Z794: | 174 | 143 | 210 | 111 | 152 |  50 | 138 | 108 |  85 | 112 |  46 | 154 | 106 | 175 |  63 |  91 |  62 |  80 |  81 |  65 | 114 | 117 | 174 | 133 | 142 | 202 | 122 | 131 |
Z992: |  80 | 121 |  63 | 127 |  99 | 213 | 135 | 150 | 159 | 138 | 197 | 107 | 150 | 101 | 176 | 156 | 178 | 174 | 163 | 173 | 142 | 137 | 111 | 129 | 119 |  78 | 122 | 123 |
Z313: |  91 | 176 | 150 | 125 | 103 | 129 | 219 | 153 | 102 | 158 | 130 | 180 | 168 | 218 | 102 | 133 | 106 | 102 |  57 | 122 | 157 | 137 | 180 | 182 | 171 | 159 |  62 | 114 |
Z211: | 124 | 109 | 114 | 103 | 141 | 196 |  69 | 154 | 102 |  87 | 136 |  77 |  65 |  55 | 125 | 121 | 108 | 117 | 163 | 113 |  85 | 150 | 168 |  96 |  73 | 150 | 131 | 148 |
Z535: | 137 | 104 | 105 | 169 | 154 | 118 |  79 | 116 | 151 | 136 | 132 |  86 |  83 |  82 | 139 | 129 | 132 | 145 | 164 | 143 | 110 | 141 |  83 |  86 | 112 |  96 | 158 | 135 |
Z44: | 111 |  91 | 151 | 129 | 158 | 128 | 195 |  75 | 165 | 131 |  66 |  47 |  83 | 157 |  92 |  89 | 130 | 241 | 148 | 115 | 131 | 110 | 150 |  42 | 188 | 153 | 109 |  76 |
Z257: | 128 | 178 |  79 | 147 |  75 | 172 | 160 | 189 | 142 | 166 | 219 | 198 | 196 | 161 | 168 | 181 | 149 |  77 |  87 | 175 | 161 | 154 | 117 | 216 | 129 | 101 |  90 | 145 |
Z771: | 139 | 104 | 178 |  90 |  88 | 101 | 120 | 168 | 132 |  68 | 146 | 209 |  99 | 195 | 152 | 135 | 126 | 198 |  54 | 119 | 241 | 136 | 124 | 139 | 178 | 118 | 151 | 131 |
Z912: | 111 | 164 | 162 |  52 |  87 | 165 | 195 | 156 |  80 | 106 | 123 | 185 | 186 | 191 | 107 | 124 | 120 | 100 |  78 |  94 | 147 | 112 | 217 | 194 | 136 | 189 |  82 | 125 |
Z861: | 126 |  68 |  99 | 198 | 139 | 139 | 195 | 151 | 136 | 146 | 132 | 131 | 118 |  90 | 104 |  95 | 178 | 119 | 168 | 124 | 101 |  54 | 241 | 152 | 179 | 135 | 120 | 209 |
Z50: |  68 | 146 | 139 |  90 | 101 | 195 | 241 | 139 | 136 | 132 | 126 | 120 | 152 | 198 | 104 | 118 | 131 | 179 |  99 | 119 | 151 | 124 | 209 | 135 | 178 | 168 |  54 |  94 |
Z618: | 141 | 177 | 184 |  92 | 110 |  96 | 156 | 150 |  74 | 119 | 105 | 201 | 160 | 188 |  90 | 122 |  83 |  45 |  56 |  87 | 134 | 125 | 190 | 197 | 131 | 186 |  97 | 141 |
loc: | 52 | : Z912, 4
perm: | 139 |  90 | 101 | 195 | 241 | 139 | 136 | 132 | 126 | 120 | 152 | 198 | 104 | 118 | 131 | 179 |  99 | 119 | 151 | 124 | 209 | 135 | 178 | 168 |  54 |  94 |  68 | 146 | : Z50
perm: |  54 |  94 |  68 | 146 | 139 |  90 | 101 | 195 | 241 | 139 | 136 | 132 | 126 | 120 | 152 | 198 | 104 | 118 | 131 | 179 |  99 | 119 | 151 | 124 | 209 | 135 | 178 | 168 | : Z50
find: | 111 |  91 | 151 | 129 | 158 | 128 | 195 |  75 | 165 | 131 |  66 |  47 |  83 | 157 |  92 |  89 | 130 | 241 | 148 | 115 | 131 | 110 | 150 |  42 | 188 | 153 | 109 |  76 | : Z44
loc: | 213 | : Z992, 6
loc: | 171 | : Z313, 25

Z555: | 103 |  81 | 117 | 135 | 124 | 124 |  80 | 117 |
Z88: |  95 | 210 |  87 | 134 | 166 | 151 | 108 | 148 |
Z433: | 135 |  81 | 117 | 135 | 124 | 163 | 214 | 108 |
Z559: | 103 |  81 | 117 | 135 | 124 | 124 |  83 | 117 |
Z778: |  81 | 135 | 124 | 124 | 117 | 102 |  80 | 117 |
loc: | 210 | : Z88, 2
find: | 103 |  81 | 117 | 135 | 124 | 124 |  80 | 117 | : Z555
perm: |  80 |  81 | 103 | 117 | 117 | 124 | 124 | 135 | : Z555

Z867: | 122 | 124 |  96 | 121 | 121 | 121 | 121 |  78 | 108 | 136 | 115 | 115 | 122 | 123 | 247 | 120 | 119 |
Z337: | 118 | 123 | 118 | 117 | 119 | 118 | 118 | 117 | 116 | 120 | 118 | 117 | 117 | 118 | 119 | 118 | 117 |
Z765: | 163 |  79 | 161 | 155 | 190 | 172 |  38 | 160 |  78 |  91 | 157 |  84 | 160 | 162 | 164 | 181 | 164 |
Z74: | 153 | 113 | 144 | 132 | 194 | 165 |   4 | 136 | 120 |  87 | 149 |  19 | 139 | 153 | 169 | 184 | 149 |
Z724: | 114 | 242 | 114 | 114 | 112 | 114 | 118 | 114 | 126 |  90 | 115 | 113 | 114 | 114 | 115 | 115 | 114 |
Z376: |  81 | 141 |  78 |  76 |  85 |  77 | 115 |  77 | 134 | 122 |  83 |  78 |  78 |  82 |  88 |  81 |  78 |
Z20: | 247 |  64 | 245 | 243 | 225 | 250 |  71 | 240 | 139 | 151 | 250 | 192 | 242 | 248 | 251 | 251 | 246 |
Z983: | 121 |  96 | 121 | 123 | 108 | 121 | 115 | 121 | 136 | 119 | 247 | 124 | 114 | 122 | 122 | 120 |  78 |
common Z867 Z20:  : | 247 |
loc: | 91 | : Z765, 10
perm: |  76 |  77 |  77 |  78 |  78 |  78 |  78 |  81 |  81 |  82 |  83 |  85 |  88 | 115 | 122 | 134 | 141 | : Z376
loc: | 165 | : Z74, 6
loc: | 248 | : Z20, 14
common Z20 Z724:  : | 242 |
perm: |  78 | 120 | 122 | 122 | 114 | 124 | 247 | 119 | 136 | 121 | 115 | 121 | 108 | 123 | 121 |  96 | 121 | : Z983

Z866: | 134 | 152 | 130 | 119 | 149 | 155 | 151 | 163 | 133 | 124 | 119 | 180 | 144 |
Z965: |  93 | 190 | 145 |  75 | 156 |  83 | 101 | 123 | 159 | 106 | 114 |  75 | 102 |
Z35: |  99 | 126 | 140 | 120 | 138 |  50 |  59 |  82 | 119 | 170 | 122 |  75 | 105 |
Z408: |  72 |   8 |  95 |  87 | 101 | 110 |  89 | 144 | 127 |  69 | 139 | 133 | 126 |
Z123: |  95 | 230 | 126 | 149 | 111 | 132 | 138 | 165 | 130 | 133 | 135 | 171 | 119 |
Z684: | 123 | 148 | 118 | 156 | 138 | 149 | 154 | 141 | 142 | 160 |  94 | 124 | 115 |
Z118: | 137 | 143 | 132 | 123 | 145 | 181 | 163 | 162 | 131 | 160 | 118 | 119 | 175 |
common Z408 Z35:  : | 126 |
common Z684 Z35:  : | 138 |
find: |  93 | 190 | 145 |  75 | 156 |  83 | 101 | 123 | 159 | 106 | 114 |  75 | 102 | : Z965
perm: | 175 | 119 | 118 | 160 | 131 | 162 | 163 | 181 | 145 | 123 | 132 | 143 | 137 | : Z118
loc: | 162 | : Z118, 8

